Below is a small trained network, with its code and all its weights. Each question gives an input and a target symbol and asks what happens when units are switched off, that is, made to give their printed mean instead of their output.

import numpy as np


def w(rows, s, z=0):
    codes = np.array(rows[::2]) - 128.0
    scale = np.full(codes.shape[1], s)
    scale[-1] = z or s
    return codes * scale


def norm(h):
    return h / np.sqrt((h * h).mean(-1, keepdims=True) + 1e-5)


def f(y):
    return y / 2 * (1 + np.tanh(0.7978845608 * (y + 0.044715 * y**3)))


def softmax(a):
    e = np.exp(a - a.max(-1, keepdims=True))
    return e / e.sum(-1, keepdims=True)


def log_softmax(a):
    a = a - a.max(-1, keepdims=True)
    return a - np.log(np.exp(a).sum(-1, keepdims=True))


def net(x, mask):
    ids = ['ΓΦαβζξψω'.index(c) for c in x.split()]
    T = len(ids)
    res = E[ids] + P[:T]
    r = norm(res)
    for j in range(2):
        rows = slice(4 * j, 4 * j + 4)
        q, k, v = (r @ M[0][rows].T for M in (Q, K, V))
        z = softmax(np.where(np.tri(T) > 0, q @ k.T / 4**0.5, -1e9)) @ v
        o = O[0][rows]
        res = res + np.where(mask[j], z, o[:, -1]) @ o[:, :-1]
    y = f(norm(res) @ A[0][:, :-1].T + A[0][:, -1])
    res = res + np.where(mask[2:6], y, B[0][:, -1]) @ B[0][:, :-1]
    return log_softmax(norm(res)[-1] @ U[:, :-1].T + U[:, -1])


Q, K, V, O, A, B = {}, {}, {}, {}, {}, {}
E = w([
[147,131,176],'Γ',
[177,117,111],'Φ',
[164,143,143],'α',
[197,104,152],'β',
[136,137,162],'ζ',
[126,75,176],'ξ',
[165,127,148],'ψ',
[36,172,250],'ω',
],0.012)
P = w([
[108,119,122],'0',
[114,135,114],'1',
[184,151,210],'2',
[143,101,51],'3',
[117,152,104],'4',
[82,162,183],'5',
[4,138,92],'6',
],0.028)
Q[0] = w([
[82,25,129],'head 1',
[122,122,139],'head 1',
[249,220,192],'head 1',
[147,210,132],'head 1',
[175,73,185],'head 2',
[100,241,206],'head 2',
[177,146,94],'head 2',
[74,124,174],'head 2',
],0.015)
K[0] = w([
[32,38,177],'head 1',
[156,104,157],'head 1',
[156,241,94],'head 1',
[149,218,75],'head 1',
[156,37,138],'head 2',
[210,228,153],'head 2',
[99,88,1],'head 2',
[136,152,183],'head 2',
],0.012)
V[0] = w([
[233,104,179],'head 1',
[157,8,184],'head 1',
[232,246,161],'head 1',
[136,83,22],'head 1',
[91,164,132],'head 2',
[192,151,207],'head 2',
[160,143,95],'head 2',
[133,48,104],'head 2',
],0.012)
O[0] = w([
[104,82,248,48],'head 1',
[170,74,151,38],'head 1',
[55,180,197,90],'head 1',
[88,31,85,255],'head 1',
[155,143,72,113],'head 2',
[185,61,161,205],'head 2',
[136,134,146,139],'head 2',
[63,101,139,106],'head 2',
],0.014,0.003)
A[0] = w([
[92,112,253,254],'neuron 1',
[228,106,72,177],'neuron 2',
[73,113,58,74],'neuron 3',
[94,65,177,184],'neuron 4',
],0.017,0.0053)
B[0] = w([
[86,196,210,255],'neuron 1',
[122,177,219,233],'neuron 2',
[1,178,159,180],'neuron 3',
[89,213,73,190],'neuron 4',
],0.012,0.009)
U = w([
[180,175,192,117],'Γ',
[69,89,57,217],'Φ',
[175,175,9,65],'α',
[102,116,186,113],'β',
[197,208,66,29],'ζ',
[157,151,102,220],'ξ',
[179,86,109,254],'ψ',
[131,190,76,49],'ω',
],0.013,0.0027)

Each question gives the input, a string of symbols that net reads in full, and the target symbol t.
The units are the heads (4 rows each of Q, K, V and O) and the neurons (one row each of A and B). Each row of codes is followed by its name. A weight is (code - 128) times the scale printed after its matrix; where a second scale follows, it is the last column's (O, A, B and U).
mask holds one flag per unit, heads first, then neurons. A switched-off unit (its flag False) gives its mean, the last column of its rows in O or B, instead of its output. The means were averaged over made-up inputs and are rounded, as every weight is.
A unit's drop is (log p(t) with every unit on - log p(t) with that unit switched off) / (log p(t) with every unit on - log p(t) with every unit switched off).
The circuit of an input: a set's keep is (log p(t) with only the set's units on - log p(t) with every unit switched off) / (log p(t) with every unit on - log p(t) with every unit switched off). Starting from all 6 units, units are removed one at a time, each time the one whose removal leaves the highest keep (on an exact tie, the one counted first), for as long as the keep stays at least 0.8.
units of the circuit, in order: the units of the circuit, biggest drop first
k most important neurons: the k neurons with the biggest drops, biggest first
which heads matter: for each layer, one digit per head in row order, 1 if its drop is at least 0.15 and else 0, layers parted by /
drop when u is switched off: that unit's drop, to one decimal
input ψ α Γ Φ α ψ ζ, target ψ: units of the circuit, in order	(head 1; head 2)
input β Φ ψ ψ, target β: units of the circuit, in order	(head 1)
input β Φ Φ Γ, target β: units of the circuit, in order	(head 1; head 2)
input ζ α ω Φ Φ ξ ψ, target ζ: units of the circuit, in order	(head 1; head 2)
input Φ ψ ξ α, target Φ: units of the circuit, in order	(head 2; head 1)
input Φ ψ ω β, target Φ: which heads matter	01
input ψ α ψ Φ β Γ Γ, target ψ: 2 most important neurons	(neuron 1; neuron 2)
input ζ Φ Φ Φ ω Φ Γ, target ζ: 2 most important neurons	(neuron 2; neuron 1)
input ψ ψ Φ ψ ψ Γ ω, target ψ: 3 most important neurons	(neuron 1; neuron 2; neuron 3)
input Γ Γ α ψ ψ ω α, target Γ: 2 most important neurons	(neuron 2; neuron 4)
input α Φ ζ α Φ Φ β, target α: which heads matter	10
input Φ Γ Φ α, target Φ: which heads matter	01
input Γ ω β ψ ψ Φ β, target Γ: units of the circuit, in order	(head 1; neuron 2)
input ψ Γ Γ ω, target ψ: units of the circuit, in order	(head 1)
input Γ Φ ζ Φ Γ Γ ξ, target Γ: which heads matter	11
input ζ Φ Φ Φ Φ β ξ, target ζ: which heads matter	11
input ζ Φ Φ Γ β Φ ψ, target ζ: which heads matter	11
input α Φ ζ ω, target α: which heads matter	10
input Γ Φ β ω Γ ψ ζ, target Γ: units of the circuit, in order	(head 1; neuron 2; head 2)
input Φ ω ψ Φ, target Φ: 2 most important neurons	(neuron 1; neuron 4)
input Γ Φ Φ ψ, target Γ: 2 most important neurons	(neuron 2; neuron 4)
input ψ Γ Φ Φ, target ψ: 2 most important neurons	(neuron 2; neuron 4)
input ψ ζ Φ Φ Φ α α, target ψ: units of the circuit, in order	(head 1; neuron 1; neuron 2)
input ζ α ω Φ Γ ζ α, target ζ: 2 most important neurons	(neuron 2; neuron 1)
input Γ Γ ω Φ, target Γ: units of the circuit, in order	(neuron 2)
input α Φ Φ ψ Γ Φ ψ, target α: drop when neuron 1 is switched off	0.1
input Φ ψ Φ β, target Φ: drop when head 2 is switched off	0.7
input ψ Φ Φ ζ, target ψ: drop when head 1 is switched off	0.9
